Look-ups in named tables: a row name and a column name give one cell, copied from the table.

Kulab =
|  | Siromom | Zite | Ked | Somerif | Moteb |
|---|---|---|---|---|---|
| Zarizom | 632 | 600 | 641 | 633 | 646 |
| Zifines | 682 | 659 | 191 | 637 | 678 |
| Mopo | 675 | 585 | 629 | 668 | 643 |
| Nakiso | 624 | 616 | 881 | 663 | 665 |
| Lod | 640 | 545 | 180 | 667 | 719 |
| Tebapes | 605 | 549 | 61 | 650 | 589 |
| Metude | 676 | 562 | 984 | 703 | 636 |
| Zaro | 696 | 716 | 355 | 591 | 661 |
| Zom | 601 | 621 | 919 | 616 | 699 |
| Dagano | 650 | 705 | 283 | 639 | 714 |
| Viv | 656 | 747 | 679 | 617 | 575 |

Siromom of Metude: 676
Zite of Nakiso: 616
Ked of Zom: 919
Somerif of Nakiso: 663
Siromom of Nakiso: 624
Somerif of Dagano: 639
Somerif of Zifines: 637
Somerif of Mopo: 668
Zite of Metude: 562
Zite of Dagano: 705
Moteb of Nakiso: 665
Moteb of Mopo: 643
Ked of Metude: 984
Somerif of Zom: 616
Siromom of Zom: 601
Siromom of Tebapes: 605
Ked of Nakiso: 881
Row with the largest Zite: Viv

Nebolo
cols = Voda, Luba, Lidazi, Luf, Famed, Tak, Liru, Tufavat, Lariri
Gutal: [191, 116, 675, -207, 250, 157, 916, -801, -304]
Gurev: [-213, 285, -162, 153, -11, -367, -218, 351, 77]
Lib: [677, -562, 146, 397, 173, -584, 91, 57, 874]
Poz: [215, 253, 98, 352, -89, -44, -145, 5, -32]
Gis: [-364, 280, -124, -25, -71, 149, -207, 138, -6]
Papu: [57, -133, -244, 258, 337, -100, -370, 361, 290]

Papu, Tufavat => 361
Gutal, Tak => 157
Gis, Lidazi => -124
Poz, Voda => 215
Gurev, Voda => -213
Gis, Lariri => -6
Gutal, Luf => -207
Poz, Lariri => -32
Poz, Lidazi => 98
Papu, Luf => 258
Poz, Liru => -145
Lib, Famed => 173
Gutal, Lariri => -304
Gurev, Luf => 153
Gutal, Luba => 116
Papu, Lariri => 290
Lib, Voda => 677

Zetine
cols = Renumut, Pav
Zef: [122, 136]
Zulifi: [122, 249]
Daledam: [122, 135]
Bevefik: [54, 148]
Kif: [106, 145]
Gom: [53, 148]
Tileku: [122, 136]
Satupi: [47, 148]
Luve: [200, 150]
Zuposu: [167, 219]
Rig: [145, 148]

Gom, Pav -> 148
Luve, Renumut -> 200
Bevefik, Renumut -> 54
Zuposu, Renumut -> 167
Kif, Renumut -> 106
Tileku, Renumut -> 122
Tileku, Pav -> 136
Zulifi, Pav -> 249
Luve, Pav -> 150
Zef, Renumut -> 122
Zulifi, Renumut -> 122
Kif, Pav -> 145
Bevefik, Pav -> 148
Daledam, Pav -> 135
Zef, Pav -> 136
Rig, Renumut -> 145
Satupi, Pav -> 148
Zuposu, Pav -> 219
Daledam, Renumut -> 122
Which row has the largest Renumut? Luve

Tobabar =
,Zukefi,Vima,Rik,Paf,Liseni,Rer,Legura,Kepak
Mutem,5618,175,-4362,-6078,63,-250,-1147,6789
Degumom,-7478,5184,2147,3315,4685,-2150,-4178,-2869
Fur,2377,-6750,341,-13,-6117,2647,3757,-5975

Fur, Vima -> -6750
Degumom, Legura -> -4178
Degumom, Kepak -> -2869
Mutem, Kepak -> 6789
Degumom, Zukefi -> -7478
Fur, Rik -> 341
Degumom, Paf -> 3315
Mutem, Legura -> -1147
Mutem, Liseni -> 63
Mutem, Rer -> -250
Degumom, Liseni -> 4685
Fur, Zukefi -> 2377
Mutem, Paf -> -6078
Fur, Paf -> -13
Fur, Rer -> 2647
Mutem, Rik -> -4362
Fur, Kepak -> -5975
Degumom, Rer -> -2150
Mutem, Zukefi -> 5618
Degumom, Vima -> 5184

Renak.tsv
	Bemafog	Dedir	Fugud	Kepofa	Luz	Vani	Zut	Bina	Pinut
Bukifu	129	122	154	106	192	117	115	100	119
Sop	97	118	58	109	101	110	146	123	117
Fizil	149	121	108	113	109	117	105	110	110
Zese	117	100	134	118	181	134	131	95	144
Kidos	106	110	116	120	119	122	123	113	124
Miza	132	116	126	125	91	113	134	113	122
Dunezus	108	108	163	127	73	110	89	122	120
Tuk	134	125	111	155	128	105	98	131	134
Siket	121	114	101	112	110	132	120	120	113
Gafolal	97	144	86	152	141	110	105	134	123
Zor	120	120	138	139	43	101	84	100	129
Rab	99	99	127	114	130	108	105	132	120
Ren	123	151	113	117	128	124	130	105	135

Siket, Zut -> 120
Gafolal, Vani -> 110
Dunezus, Fugud -> 163
Bukifu, Fugud -> 154
Zor, Bina -> 100
Zor, Luz -> 43
Row with the largest Vani: Zese

Zeg =
,Gege,Nak,Lagikit
Dedu,73,136,118
Pasop,148,98,115
Gagu,135,106,116
Pavi,122,109,115
Zam,97,128,115
Fiv,58,146,120
Luderi,134,107,114
Losomo,187,78,111
Dak,218,59,111

Gege of Zam: 97
Nak of Zam: 128
Nak of Gagu: 106
Nak of Luderi: 107
Gege of Losomo: 187
Nak of Dedu: 136
Nak of Dak: 59
Gege of Dedu: 73
Lagikit of Losomo: 111
Gege of Gagu: 135
Lagikit of Dedu: 118
Nak of Fiv: 146
Nak of Losomo: 78
Gege of Pasop: 148
Lagikit of Pavi: 115
Lagikit of Dak: 111
Nak of Pavi: 109
Gege of Dak: 218
Gege of Pavi: 122
Row with the largest Gege: Dak

Nam:
         Bitumi  Punodeg   Lome  Veneg    Rel  Kuvaz  Tiset  Zerod
Kodiza    55291    27737  59889  56959  82699  83572  72474  79557
Nit       56246    24278  65390  59822  84895  78443  70090  77603
Nakised   67628    69533  27492  56661  61771  81999  67687  90605
Tuz       49367    58843  48391  80609  28386  58650  90398  70934
Kupelo    56480    55497  39681  38113  75766  95518  66915  74984
Ripup     58103    33727  52741  55566  82028  86285  71712  84330
Livod     60081    26034  63622  61498  86538  76692  67072  81648
Ronuzu    79614    44433  68205  67413  91851  50474  37897  78392
Bet       55760    25697  88775  60505  83694  55048  53514  51763
Revore    42566    51334  56174  77100  29459  60710  93387  62946
Zokapa    71833    52149  39860  76132  65957  67889  69893  99628
Kenasib   73971    34234  64700  69974  90227  60375  51413  86367
Tov       62578    31218  56375  61391  85095  79375  67564  87180

Nit, Veneg => 59822
Livod, Punodeg => 26034
Ronuzu, Veneg => 67413
Zokapa, Rel => 65957
Ripup, Zerod => 84330
Kupelo, Veneg => 38113
Ripup, Rel => 82028
Kodiza, Punodeg => 27737
Which row has the largest Veneg? Tuz

Sumopuf:
cols = Mogogud, Fet, Fupe, Mozami, Gapina, Vekof
Voz: [107, 45, 186, 159, 196, 50]
Zurenud: [141, 110, 212, 154, 115, 37]
Lilo: [160, 158, 198, 147, 79, 72]
Zigate: [160, 217, 73, 118, 113, 248]

Mogogud of Zurenud: 141
Mozami of Zurenud: 154
Mozami of Zigate: 118
Mogogud of Voz: 107
Fet of Zurenud: 110
Gapina of Zigate: 113
Fupe of Lilo: 198
Gapina of Zurenud: 115
Vekof of Voz: 50
Mozami of Voz: 159
Fet of Lilo: 158
Vekof of Zigate: 248
Vekof of Zurenud: 37
Which row has the largest Mozami? Voz

Ladiz =
            Duz      Zok  Luzunuz      Nul      Rop   Dasoni    Fibup    Levar    Rugut     Pugi
Viraso  -64.680    9.068  -13.842    6.672   66.911  -73.283  -40.584  -44.793   43.130  -48.246
Ges     -76.261    8.033   38.725  -28.306    0.321   55.762  -11.103  -38.031  -39.344    4.456
Bifeb   -51.794   21.238    6.558  -32.679   51.944  -54.176   53.840   -8.978  -13.063  -33.575
Fepoto   54.157  -71.943  -13.642  -62.151   -3.109   64.634  -11.046   39.654   44.851   33.677
Sudina   -4.673   58.690   -0.913    1.975  -38.263    1.710  -34.149  -63.585   40.464   38.879
Dupid   -61.347  -50.246   65.689  -17.924   10.141  -47.311   72.916   42.047  -12.767   47.201
Figu      2.001  -20.966  -48.367   67.531   42.815   16.011  -56.499  -31.431   -8.082  -49.491
Zuliv    17.017   16.998  -25.027   20.172  -55.179   -4.568    6.489   26.638  -59.568   -2.902

Zok of Dupid = -50.246
Nul of Zuliv = 20.172
Pugi of Bifeb = -33.575
Rugut of Zuliv = -59.568
Zok of Fepoto = -71.943
Dasoni of Zuliv = -4.568
Pugi of Fepoto = 33.677
Rugut of Bifeb = -13.063
Levar of Dupid = 42.047
Luzunuz of Figu = -48.367
Pugi of Zuliv = -2.902
Duz of Dupid = -61.347
Row with the largest Pugi: Dupid

